Each name stands for a flat space through zero: a line, a plane or more. A row that begins with a name and a colon came from that space; any other row is followed by the name of the space it lies nearest, among the names in its block.
bfnz: [  84   42 -108  -32 -117   98  158  102   34 -145   15 -102   80  -56
  123  -34  -37 -113  115 -183  114  -20 -134  -75  148 -161]
bfnz: [ 109   79 -250  -29 -196  121  244  189  121 -266   24  -83  152  -15
   10   17 -115 -194  391  -67  227   84 -166 -203  108 -327]
srsg: [  49  -18  -64    4  -73   35   64  -12   47 -118 -119  -36   20   57
   44  -12   58   -1  160  -29   98  -56  -82  -27 -100  -90]
pmfp: [ 116  127 -294   78 -296  142 -124  396  425 -221  162   58   20   37
  -32 -446  -30 -199  419 -134  151   46 -355 -206  303 -567]
pmfp: [  -9  136 -235 -131  -99   13  -38  -27   23   93  123  -46 -183  298
 -223 -201  -97   24   94  -75   66  -49  158 -517  243  161]
pmfp: [ 120   39   78 -210  187  -38 -133  141  143  -87 -182 -122 -103   14
  418 -199  193  -16  -10 -308 -177   -8 -303  422   75 -167]
tmzg: [  56 -112   53 -110  -63  -69  -93    7   54  -91 -228  -60   41  -61
  121  146  116 -134   76  -51   90 -138 -138   86 -225 -209]
tmzg: [ 116  150 -337 -331 -164  -52 -135  324  243 -149  -13 -131  -42  140
  -84  -83 -166 -418  362 -204  205   31  -89 -433  243 -476]
srsg: [ -66  133  190  -12  166  -24  -55  -81 -146  223  372  -55 -192 -176
 -199  -23  -62  -49 -114   80 -360  280   41   17  269  224]
bfnz: [  18 -226   70 -223 -343   14 -301   22   36  159  -78   30  226 -324
 -132  426   -8 -414  -10  -32  171 -339  -70 -333 -219 -300]
tmzg: [ -48 -133  145  -71 -108    3  -61 -287  -76  197   40  202  118 -259
 -304  594  271   29 -100  384 -107 -212   93 -325 -425  332]
srsg: [ -42  -76   22  232  -81  106   21 -159 -227  128  -21   92  153  -69
 -123  135  -77   -3 -276   -4  102 -161  287 -147 -135  185]
srsg: [  18  -35  -28  266 -236   29  245   82  -11 -200  185  -51   97 -149
   97  -51  -50  -18  -12   -5  215   -7 -144    2  180 -114]
tmzg: [  60 -292  179  332 -204 -102   90  -98 -143 -248 -281 -176  115  -31
  251   84    9  -43  153   72  334  -67 -236  477 -409 -249]
bfnz: [ -45 -247  171  133 -123   59   18 -206 -160   66 -189   83  237 -209
  -31  363   50   -8 -119  125  121 -223   79   56 -427   36]
srsg: [ -32   17  -21  -36   -3  112  -92  186    2  187  190   10  115  -28
  -45 -136 -347 -111   59  -67  -39  188   -3   74  267 -143]
tmzg: [ -19 -181  244  172   21   71   63 -255 -201   83 -133   44  130 -162
   99  220  146  152 -184   83  -57 -134    5  275 -341  227]
bfnz: [ -11   17  -26  -65  -73  -73   83 -266 -174  -25  -78  -77  -91  -25
 -278  332  102 -132   -7   85   79 -134  237 -467 -213  172]
tmzg: [ -65 -146  299   86   31  -75  -35   86  -92   75  131  -34  102 -350
  223   78  -89  -67 -318  -38  -65   43 -121  441  126 -105]
tmzg: [ -12   28   44 -141  262 -214 -141   66  237  -61  -92  189  -72   80
  -51  176  234  143  184  428 -219  204  -96  260 -314    6]
tmzg: [ -68  -62  -17   82 -113  -27   93   38   19  -88    0  -20   11  -28
   63  -99  -68   28 -122  -94  184 -123   40  -58  125 -107]
tmzg: [ 127 -124 -227  148 -342  -40   53  139   91 -300 -238 -105  108  227
  249 -144  -28  -66  145 -174  512 -257 -148  -48  -73 -302]
srsg: [ 119  -65 -158 -155  -76  125 -106 -231  -44   27 -467   18   88  250
  -99  220  165  -42  231  -53  129 -299  125 -300 -544   78]
bfnz: [   0  144   73 -443  234   75  109 -112  156   68   82   36 -126 -132
  -69  199  313  152  214  124 -451  112 -180  -96   -2  232]
pmfp: [  -7    2  -90   72  -39  -59   44  207   95  -59  139   82  113   35
   31   -8 -145   26   47  156  104  140  -44   90  112  -91]
tmzg: [ -19   69 -209   68  -46    6  -91   78  141  -10    6  110  -60  285
 -167 -240  -74   84  154   78   96   25   99 -198   31  -37]
srsg: [  23 -115  160  220  -76   35   17   46  -95  -49    2 -127   59 -133
  260 -176  -88  -49  -99 -188   76   -1 -180  390   90 -175]
bfnz: [  45 -162   82 -248 -118    5 -155  149   46  149   26   55  306 -264
   41  438  -97 -244   77  119   16  -17 -178   77 -138 -186]
tmzg: [ 100  -94   58  -17   55    5  -49 -102  -12  -83 -357  -58    4  111
  282  -11  227   92    3 -144   18 -183 -121  277 -303   16]
tmzg: [ -36 -209  148  173   29   18 -190   34  -44  128 -192   89  146   38
  286 -153  -61  146 -304 -126   67 -171   11  463 -121  -29]
tmzg: [  74   53 -238  -53 -188 -102 -141  353  239 -221  -36 -149  -88  197
  128 -393 -185 -251  209 -276  300   -5 -164  -84  310 -536]
bfnz: [ -38  102 -114  -89  -69  108  -56  204  135  170  371  182  131 -139
 -230   52 -166  -83   33  134  -99  137   17 -278  286  -19]
srsg: [ -26   42  123   20  169 -111  132 -296 -202  -78 -143 -220 -296  132
  -29  -52  104   91   48  -16  -89   74   89   75 -118  198]
bfnz: [  29  -93  111  -17   76 -118 -117  229   45  -44  -40   -7  174 -143
  113  176 -172 -217  148  152    8  258 -172  465 -126 -358]
srsg: [  64 -194   75  190 -150  -19  -70  -61  -54  -27 -151   -3  119   60
  131   56   46   50   72  101  164 -101 -146  257 -308  -23]
srsg: [ -47  143  -99  223  -34  135  182 -216 -136  -51   68   -4 -118   28
 -341  -95   -2    0   44    0    9   20  265 -412   15  138]
pmfp: [ 119  -44   51  -83   32 -100 -101  360  329 -149   84    3   80    3
  288  -85   18   13  480  244  -94  359 -611  643   -5 -368]
pmfp: [ 108  171  -63 -122  172 -122  -71   57  154  -75   80   20 -168  162
  -67   24  195   49  332  279 -237  295 -195   95  -83   92]
pmfp: [  95  -32   15 -177   38 -121    2  302  198 -228 -104 -165   15  -10
  410 -116  -25 -107  196 -155   61  120 -392  449  130 -418]
srsg: [ 156   14 -144 -162  -78   23 -108  -78  112 -130 -317  -28  -26  158
  -40  124  260 -114  337  -14   62 -158 -111 -207 -376  -98]
pmfp: [  32  152    3  -49   46  -37   -5  141  187 -113  195  -83 -239  -27
  142 -354  145   38   14 -163 -166   87 -256   69  383  -85]
bfnz: [ -55 -163   42   80 -152  110  -29  -70  -58   91  -90  127  243 -171
 -126  241  -69  -79  -58   71  135 -174  117 -117 -241  -79]
pmfp: [ -44   15   27 -207  288  -61 -333  305  351  108  -68  158  -50  191
  159 -342  -57  160  161   52 -246  230 -194  509   68 -244]
srsg: [  40  -79  318 -434  266 -119 -170  -77  -46  215  -73  -22   18 -270
  221  464  259  -26 -196   50 -391  -17 -173  345 -191  210]
srsg: [ 167 -208   -3 -117 -155  -64 -116   20  -27  -42 -290   37  332  -83
  138  585  117 -213  100  157  201 -186 -133   89 -538  -98]
pmfp: [ 172  206 -140 -202   50   26   10  321  329 -226  108 -100 -116   38
  280 -313  149  -54  304 -201 -146  177 -461  156  345 -271]
bfnz: [ -31 -137  170  210  -27   -9  -14 -320 -185 -101 -385 -194 -198   80
   96 -223  142   41 -101 -273  121 -268   75  124 -260  -44]
pmfp: [-160 -153  327  131   67  -50  137 -279 -294  151   66   17   28 -319
   18  275   60  139 -527   58  -88 -149  210  109  -64  342]
pmfp: [   6  -73  -20 -467  -57  -95 -114  -37  104   71 -137   29   61  -97
 -138  496  128 -172  131  133    2 -170   -5 -345 -250  -40]
pmfp: [  73    7   70 -387  278 -100 -110  185  167  -37 -221 -123  -64  102
  410  -97   55   30  120 -185 -179  114 -279  508   39 -175]
srsg: [ 115  -56 -106  -49 -111   26 -162   43   84  -12 -157   -2   89  189
  -81   62  -40 -115  461  151  100   72 -161   27 -306 -182]
bfnz: [ -17   49 -139  -13  -98  117   79   16   -4    9   38   49   90  -42
 -129   39  -82  -80  -38  -88   96  -96  155 -343   92  -23]
tmzg: [  -3 -114  197  170 -137  -34   59 -212  -90   51  206  152  119 -324
 -221  514  254   40    2  507  -99    5 -100  -54 -351  268]
bfnz: [ -68 -276  235  219   16   33 -128 -233  -48   33 -420   83   26   35
  251 -137  229  285 -277 -119   59 -379   15  394 -411   48]
bfnz: [ -60   55 -127  122  -49  107   28   28  -48   83  100   84   53   60
 -131 -139 -180   21 -151  -84   84  -42  243 -237  180   60]
pmfp: [ -37  142  -23   34  148  -48  -11 -180  -99   73   57  -16 -254  192
 -203 -125   61  123  -45   58 -152   81  209 -171   31  307]
[-162 -118  219  276 -104 -102  137 -137 -117   63  315   87  -21 -243
  -81   98   43  204 -348  261    1  -44   56   15   96  267]
tmzg
[  66 -114    2  163 -205  236  -55  -99   40  -12 -162  153  229 -167
  -72  135  180  -59   98   12   69 -238  -80 -104 -363 -111]
tmzg
[ -30    6   13  612   43  169  -37  -21 -158  -45 -114  -75  -95  271
  112 -778 -261  128  -73 -322  117   96  121  423  124 -150]
pmfp
[ -78 -116   66 -103  -14  -22 -193    0  -19  165 -103   32   49  -28
  -43   46 -122  -82 -126  -66   44 -126  124  -24  -56  -96]
tmzg
[ -87 -131  143  226  -18  172  -48 -184  -68  148  -67  202  151 -141
 -156   77   50  122  -79  143  -66  -98  108   64 -301   84]
tmzg
[ -12  128  125 -275  219 -122   30   85  -10    6  149 -245 -240  -70
  139 -127  -71  -93   13 -172 -241  254 -143  200  377  -55]
srsg
[ -76  177  -79   49   85   21  163 -219 -201   57  123  -30 -182   67
 -290   -6  -24   42 -177  -27  -67   12  383 -443  143  344]
bfnz
[  63  -68    5 -384   86 -162 -298  367  306   59  -34   80  119    8
  250  116  -16  -80  126   90  -78   94 -309  344    6 -271]
srsg
[ -45  -45 -100  203 -272  106   20  102   -9   36  224  136  259 -183
 -351  184 -281 -235  156  236  203   90   94 -300  -12 -217]
bfnz
[-109  -40  208 -108  139   -2   64 -302 -142  243  127  128   -1 -172
 -269  431  141  178  -61  390 -296   64  126  -83 -245  455]
pmfp
[ -86  192  -35 -384  232  -94   22 -122  -95  224  177   24 -172   -9
 -253  272   32   13 -256   51 -267   28  348 -462  192  438]
srsg
[ -75 -126  358  -36  139  -87   -9 -211 -230  154   -6 -112  -73 -232
  128  167   73   46 -306  -28 -191  -33   -1  309  -59  205]
tmzg
[  12   31 -163 -139  -54  -62 -139  432  186   28  180   27  147   51
   33  -84 -377 -210  153   13  122  226  -92   63  312 -366]
srsg

Rows lie near named flat spaces through zero. A row that begins with a name and a colon came from that space; any other row is followed by the name of its block's space that it lies nearest.
cggp: [  74   55  -45  -21 -102   98    3  199 -165  189  -23  116  136   63
  -22 -151   61   -8   -6  -29  -31  -49   11   27   17   32]
ngqz: [ 286 -119   19  -22  -42 -360  348  397 -628  369  -88  266  246  284
 -218  -65  116    0 -234 -234  110   81 -317 -137  -24  119]
tbmz: [-128   36  -97 -178  348   19  -34   59  343 -205 -224 -277 -263  239
   73   38  -17   13 -229 -523  -45 -331  141  208 -118 -234]
cggp: [-127   53  268  -51  133   68  -48  -89  309  -29  125  -29  304 -213
 -140 -167  481   54  -61   42 -241   86   59 -518  -88 -128]
qfjl: [ 308 -176  288 -302   66  167   65 -227   53  339   58  110  409 -222
 -268   -5  330  255 -306  238  -86  240  -66 -428  185 -115]
tbmz: [   6 -210   10 -231  175   75  -80   36   11   44  -26    5   36   57
  -84   68   96  320 -288 -333  -13  -72  -28  -52  -85 -121]
ztns: [ 468  -33 -217  -16  -28  190  236  689  -37  841 -360  166  486  336
 -474 -251  527   -3 -170 -507 -233 -103  186 -218 -158 -613]
ngqz: [ 182  -42  -54   85  -35  125  139  510 -140  525 -154  171  331  206
 -311 -183  349   -5  -31 -319 -188 -114  -17 -265  -93 -277]
qfjl: [ 293 -100   98  128  -58   20  242   92 -151  336  105  241  151   62
 -172    1   59 -209   22  273  -79  148 -183 -160  193 -125]
ztns: [  91  229   45  514 -272 -195  133  237 -128  -63  -82   16  -27   69
  137 -168  -82 -377  360  135 -108   46 -170  249   21  260]
ngqz: [ 232  -65  243 -279   60  -22  229   67 -294  299  165  243  300   53
 -191 -123  220    9 -344   92   19   26 -229 -336  223   73]
qfjl: [ 157  157 -222  278 -161  203   -6  176  200  262 -222    8  130   11
  -30 -143   97 -252  315  152 -212  155  297  128 -112 -335]
ztns: [  16 -126 -260  301  -12   42  -94  245  132   -7 -194  -64 -224  190
   44  114 -138   25  175 -345 -106  -90   58  379 -202 -249]
ffbh: [  53 -160  247 -403  -57  135 -282 -198  180 -157  322  -27  209 -308
  -53  -45  302  642 -427 -232   49  -77   -9 -145   15  171]
ngqz: [  20 -142 -321  233  -63   42  -65  525 -159  170 -220   58 -106  323
  -33   17  -74  112   85 -583  -62 -207    0  319 -262 -185]
tbmz: [ 232 -113 -145 -315   -1   94   60  282 -356  403 -143  184  268  170
 -170  -85  127  231 -334 -296   73   23   45  -43  -88 -113]
cggp: [-232  185 -231  142  -53   36 -206   90  212 -401  -11 -165 -292   61
  291  -59 -173 -101  155 -236   -5 -143  231  425 -229    5]
tbmz: [ 157  -12  280   59 -139  186   48 -131  213  349  174   76  349 -287
 -301  -75  361   25  128  397 -154   28  -37 -522  269  -85]
qfjl: [  28  219  143   73 -126   32   80   75  -30  153  -78    6  343 -139
 -113 -225  287 -120   93  140 -112  124   46 -355  -37   74]
ztns: [ 266 -210 -191 -168 -162  160  -56  207 -263  318  103  252  100   98
  -86    2  -29  258 -179 -132   98  -19   17  188   30  -93]
tbmz: [ 115  -20   95  369 -183  -49    3  144  145   44  -36  -38  129  -93
 -113  -32  200   32  192  -96 -169   63  -79  -81 -101  -28]
cggp: [-268  224   10 -135   29   -4  -99  134  137 -158  126  -65  119  -29
    6 -253  304   14  -69 -252  -32 -205  189 -223 -175   20]
cggp: [ -25  187 -345  336 -143  -61  137  650 -292   37 -179   86  -41  369
   43 -157  -58 -352  149 -487  -30  -44   93  177 -403 -127]
ngqz: [ -26  159  365 -306  123  104 -122 -268  287 -340  204 -108   82 -193
  187 -219  192   85 -318   82 -108  -54  -27    1  155  237]
tbmz: [ -78 -102 -140  418 -188 -409  145  481 -464 -152  235  209 -245  315
   48   56 -200 -149  149 -372  142 -157 -337  198 -159  209]
ngqz: [ 116   10  375 -191 -103  172  -99 -358  292  -64  342  -18  229 -397
  -73  -69  265  202 -149  316  -43   48  -31 -306  253  141]
tbmz: [ 146  -56  -34  178 -114 -108   60  -20  -94   45   14   99   27  -28
   14   42  -57  -78  116  204   -9  256  -49   98  -16   -7]
ztns: [  13   41  328   30  151  -71   84 -473  462   -6   -5 -198   26 -252
 -106   79  152 -108  129  495 -120   36  -45 -291  324  -42]
ngqz: [  32  155   80   77  -79  -21  -18    6  190 -108  -37 -137   16  -59
   42 -106   92  -41   37  -54  -55  -86   38   65   14   84]
ngqz: [ -71   41 -167  163   95 -194   73  389 -244  -35 -286    8  -69  323
   95  -89  -52 -114    6 -412  -67  -25  -61  240 -279   -1]
ztns: [-103  114   76   83   22 -127  167   56 -204   90   -6   86  122   22
  -64  -84   70 -243  118  192  -15   85  -82 -301   11   77]
ffbh: [ 264 -253 -187   78   67   60   81  296  -52  306  -85  179   33  250
 -138   61   52   32  -99 -246 -120   75  -11  145 -115 -407]
ngqz: [-118 -133   11 -277  169 -221  -66  -33 -132 -117  -26  -41  -15   53
    4   46   49  339 -282 -312  129  -77  -68    3 -102  127]
cggp: [ 134 -138   24  133  -62   73  -76 -196   99  -37 -111  -93 -168  -83
   74  202 -251  108  108  138   -1   58  -95  284  135   57]
ffbh: [   8  129   -8  198 -196  385 -244 -262  617   57   89 -106   80 -361
   -5  -70  153  -58  401  478 -228   65  349  -26  108 -255]
ngqz: [ 268 -233  -90 -284  123   36  213  442 -499  488  -90  302  249  347
 -257  -43  139  149 -438 -429   38  -27 -148 -153  -70 -191]
qfjl: [-237  357 -208  121   51  247  -95  375  146    1 -280  -88   67  164
  123 -341  147 -294  183 -250 -256 -137  332   73 -295 -199]
qfjl: [ 269 -147 -139   48 -238  260  -42  145 -206  389   45  254  136    2
  -83   -5  -63   89   77  166  -16   95    7  129  101 -100]
ztns: [ -59   61   84  229    5 -179  -13 -188   77 -151 -133  -98  -76  -90
  140   16  -90 -114  243  292  -84  166  -73  151   40  151]
tbmz: [-184  168  -64  156  -45 -195   43  -51 -381 -398  -54   -7 -317  101
  390   40 -512 -311  151  175  161  131 -150  396  -30  429]
ffbh: [ 354 -119 -139  -25 -144  425   30  284   -4  589    8  257  343   33
 -285  -97  248   39  -44   -1 -160   92  167 -172   -5 -454]
ztns: [  70  -30 -174   47 -164  176  -84  168   61  146  120   87   -2   29
  -56  -30   22   41   78  -80    2 -131  136   95   -6 -163]
tbmz: [ -25 -137   87 -115  168  -73   81 -374  -64 -233   88  -40 -302  -18
  120  308 -388  -66 -103  243  182  102 -173   81  184  111]
qfjl: [ 105  -22  -22  -20  -91   49  117  135 -202   70  158  124  -68  116
  -29   34 -136 -104  -76  -46  120 -119 -111   17  115   49]
tbmz: [ 103 -217  -45 -370  256   86    2  -81   22  102  -86  -13  -19   99
  -88  146   -5  248 -379 -229   64  -20   35    1   -3 -217]
ffbh: [  21 -174 -248   83  126   81  -16  381  -90  212 -261   67    7  277
  -89   28   39   90  -41 -465 -131  -21   51  107 -290 -340]
cggp: [ 186   -9  -72 -100 -207  106   55  101 -247  305  220  269  152    8
  -82  -98   12  -36  -11  238   94    5   13  -24  181   12]
ffbh: [ -17  145  440 -432   89  358  -73 -447  422   38  459   31  265 -372
  -80 -215  363    1 -192  568 -113 -126   77 -496  471   26]
qfjl: [ -53  -63 -145 -281   58   74   49  169 -366  119  218  274   45  163
  -23  -45  -40  -19 -224  -73  142  -16   24 -106  -44  -62]
cggp: [ -19  -33  -35    3   10  -60   -5  -81  -71 -157  131   63 -152   29
  139   58 -181  -76   -7  118   66   72  -46  184   31   62]
qfjl: [-114  192    6   16  185  166  -91   71  337  -58 -262 -173   44   47
   90 -201  179 -112   30 -133 -277  -71  194   66 -125 -178]
ffbh: [  71   45 -164  123 -246   96  -42  133  -94   76   33   61   -6   -7
   13  -15  -98  -30  146    6   66   -2   90  130  -39   10]
ztns: [-190   28 -224   37  -10  147 -162  414 -100  -57  -75   12  -87  217
   87 -112  -27   90  -11 -543  -44 -273   85  199 -267  -41]
ffbh: [  79  -69  302 -120   97  102   36 -422  336   57  223   -6  159 -299
 -157   66  218   10  -46  467  -91  162  -10 -420  248 -127]
cggp: [ 102 -126   52  -70   73  236 -138 -101  309  181 -138  -86  105 -106
 -111   28  162  250  -33  -19 -168  -33   86  -23   58 -213]
ztns: [ 180   12  -62  131   -7  -34  151   20  -55  216 -262   11  128   23
  -89   28   16 -155   95  146  -69  290   49  -51  -72 -166]
ffbh: [ 208   48   81   38 -112 -163  187  227 -275  257   26  195  263   84
 -109 -198  200  -93  -51   59  -34   73 -141 -100   63   94]
cggp: [ -48  311  206 -143   69  174  -29  -49  237 -261   -7 -146  158 -119
  130 -262  215 -139 -191  -61 -150   53  135 -127  -97   70]
cggp: [-382  194  120 -246  221 -210  -90 -236    0 -404   17 -151 -115  -44
  243 -108  -36   -7  -94   54   79  -95    6   14    3  330]
qfjl: [ -35  -44  130 -300  130  -64   13 -150  -58  -80  125   14   49  -45
  -12    6   64  138 -273  -11   97   -6  -57 -150   61  101]
qfjl: [   9 -157 -175  109  -33   81  -89   -7   49  -41   -9  -13 -211   39
   39  200 -224   72   90  -81   46   -4   35  226  -58 -131]
ztns: [-259  182  -75  -87  -16 -116   13  495 -382 -238  125   85   11  252
  106 -249   72  -41 -220 -629   96 -253  -49  -39 -319  237]
ngqz: [ 146  -89  616 -229 -155  193   33 -505  250  181  595   88  386 -565
 -357   20  404  228 -112  615   19  -23 -209 -849  546  184]
cggp: [ 100 -154   43  147  -68   31   10 -172  140  123  136   71   40 -157
 -129  141   38    9  162  310  -47  172  -17 -151   94 -162]
ffbh: [  88 -213 -317 -257  129  157  -97  381 -232  147 -181   84 -139  384
   39   35 -159  286 -339 -652   66 -259   35  438 -153 -173]
tbmz: [ 149  227   55  431 -337  -26   53  111   71  133  -52   25  232 -155
  -28 -212  178 -253  396  318 -180  194   42  -38   -2   62]
ffbh: [-151   85 -232  147   33  100  -54  426  -91  168 -225   51   26  246
   12 -180   65 -102  161 -293 -162 -166  116  104 -212 -164]
qfjl: [ 451 -148   64 -347   88  190   71 -204  284  253   54    9   68  -17
 -137   67   91  130 -360  105    3   -8   77   95  298 -288]
ffbh: [ -27   14  -15 -196   19  183 -137   90   35  133  -12   27  120    8
  -19 -153  147  185 -105 -118  -61 -181   90   14   34  -19]
ngqz: [ 123   93  246  -76  -85   51  100 -128  114  256  212   87  248 -168
 -177 -154  271  -86   39  417  -56  -76  -42 -342  352   41]
ztns: [-322  182  -37   96  165 -163  -70   82  217 -271 -152 -199  -45   46
   88 -124  166  -83   90 -265 -122  -71  146  -46 -292  -47]
ngqz: [ -97   72  510 -151   62 -122   30 -209  111 -141  309  -33  157 -208
  -60 -151  299   93 -153  159  -45 -209 -284 -399  312  369]
qfjl: [-101  233  114  -14 -111 -144   77  123 -354  -42  120  144  135   21
  116 -274   39 -188   30  173   39  -14 -128  -59   75  387]
ztns: [ 274 -104 -290  213 -178  127   -6   97   30  128 -158   20  -84   54
   -1  156 -198  -33  125  -41    7  219  154  329 -146 -275]
ffbh: [-469  140  -25  104  200 -309  -64 -126  -27 -449 -260 -291 -336   63
  246   96 -268  -75  181 -131   86 -125  -53  145 -145  296]
tbmz: [  36   98  103  -44   44   89   32 -192  153   30   -8  -36   40  -96
   21  -43   20 -143   45  318  -66   61   49  -57  165  -22]
cggp: [ 142 -131  282 -225   92  101   55 -199  165  412  -49  -16  389 -225
 -382    8  414  279 -134  165  -93   11  -40 -594  209 -128]
tbmz: [  39  233  267  200 -100  -53  212 -217   -9 -171  169  -19 -147  -80
  142  -11 -234 -491  200  544   30    4 -222   -6  377  314]
[ -25   -3 -233  164  -82 -223  -59  -95   36 -361   -9 -101 -313   24
  228  169 -309  -57  108  -47  152  168  102  444 -196   26]
tbmz
[ -54  -72 -157  103  -93  193 -185 -170   16  -61  -50  -10 -170 -103
  152  154 -311   45  222  232   26  133   93  269    0   -5]
ztns
[ -35   37 -273  493  -70  -48   51  414 -210   65 -288  100  -38  236
   91  -54 -115 -298  344 -131 -188  225   20  236 -354 -164]
ngqz
[ 102 -253   47   87  -23 -131  148 -183 -207  -26  237  141 -217    8
  -29  322 -321  -61   21  257  185  114 -277    2  200   65]
ztns
[  79   53   75  -33   89   46   59  -75  254  250 -151  -69  207  -73
 -179  -79  280  -36   44  151 -152   31  122 -246   72 -221]
ztns
[ 236 -179 -204  150 -186 -176   56   12 -199  140   28  174   42  -11
  -53  137  -87   42   89  149  101  372   25  147 -118 -114]
tbmz
[-138  103 -112   58   68   16 -104   44  351  -96 -127 -199  -75   18
    6  -43  118    0   95 -220  -89 -163  226   55 -147 -191]
tbmz
[ 204  163   93 -133   29  298  119  121  190  334  -89   16  346  -19
 -206 -224  360 -145 -130   18 -192    5  175 -337   43 -282]
ngqz
[ 191 -107  -26  135 -256   98  -38  -51   15   82  144   65    3 -136
  -60  115  -81   87  109  140   61   80  -17   55   81   -3]
ngqz
[  44   65  236 -346  207   71   66  240   54  241  -37   17  353  105
 -208 -313  517  158 -399 -369 -167 -297  -46 -356   52  -50]
ngqz
[ 171   52 -150  -62   24  370  -20  190  226  202 -125  -24    6  136
  -39  -77   38  -84  -75 -186 -130 -152  217  150    0 -348]
qfjl
[  93 -195 -237    9  -16  -79   44  179 -469  133 -135  201   -8  180
   27  112 -215   73  -62 -112  102  262  -65  192 -199  -31]
ztns
[ -84   85 -154   29  169   38    9  326  -36   32 -255    2   40  248
   54 -164   98 -120  -50 -343 -172   -9  112   97 -280 -198]
cggp
[-116   71 -200  259   22   77    2  111  -13 -199 -132  -66 -348  188
  218  102 -384 -304  210  -73  -13  -38   25  355 -102  -53]
ngqz
[-143   54  -61  405  -60 -311   66  140   -7 -146  -86  -99 -236  126
   58   58 -133 -186  328  -93    3 -148 -130  164  -46  113]
qfjl
[  43   48 -266  348  -85  148 -128  161  317  -69 -155  -86 -173   83
  133   -8  -89 -154  278 -108 -190   34  231  428 -199 -304]
ffbh
[  21 -233 -139 -279  319  114   -8 -161   20  123 -268  -87 -216  162
  -19  274 -258  158 -192 -104   79  -75   29  168   80 -228]
ffbh
[-133  -20  221 -552  248   12   49   49 -145   17  206   55  183   57
 -147 -124  283  236 -530 -338  105 -294 -100 -454   62  109]
ztns
[ 131 -209  144   64 -142 -310  157   47 -401  120  163  174  109  -22
 -174  117   18  170  -62    6  167   80 -352 -213   81  257]
ngqz
[ 125  203 -140 -117  -80  300  -66  219  186  209 -169  -70  128   70
  -26 -231  154  -24  -48 -191  -94 -211  287  127  -11 -178]
qfjl
[ 290 -140  268 -283   -6   51  164   36 -245  381  207  282  453  -75
 -282 -121  359  162 -352  117  -25  147 -184 -471  164    3]
ngqz
[  76 -153   64 -234  167  -89   47  148 -186  100  -42   84  112  153
  -79  -41  140  227 -347 -325   -1  -59 -145  -38  -43    7]
ffbh
[  99  274  305  570 -328  -80  221 -261  135  -14  154  -13   27 -296
    8  -27  -75 -584  594  875 -101  209 -177 -206  371  246]
tbmz
[  -1   -8   49   -2  -57  -77   79  118 -293  -41  170  145  -46   97
   54  -31 -109  -70  -65  -15   91  -69 -196   35   78  211]
tbmz
[ 195 -129 -154   11   17  139  158  314 -324  384 -104  256  169  211
 -153   -5   17  -95  -84  -95  -57  176  -20  -97 -117 -270]
ngqz
[-537   36  226 -180  432 -403   41 -388 -173 -697   69 -181 -428   50
  329  190 -369 -113 -148   33  200  -47 -297  -18   18  464]
ngqz
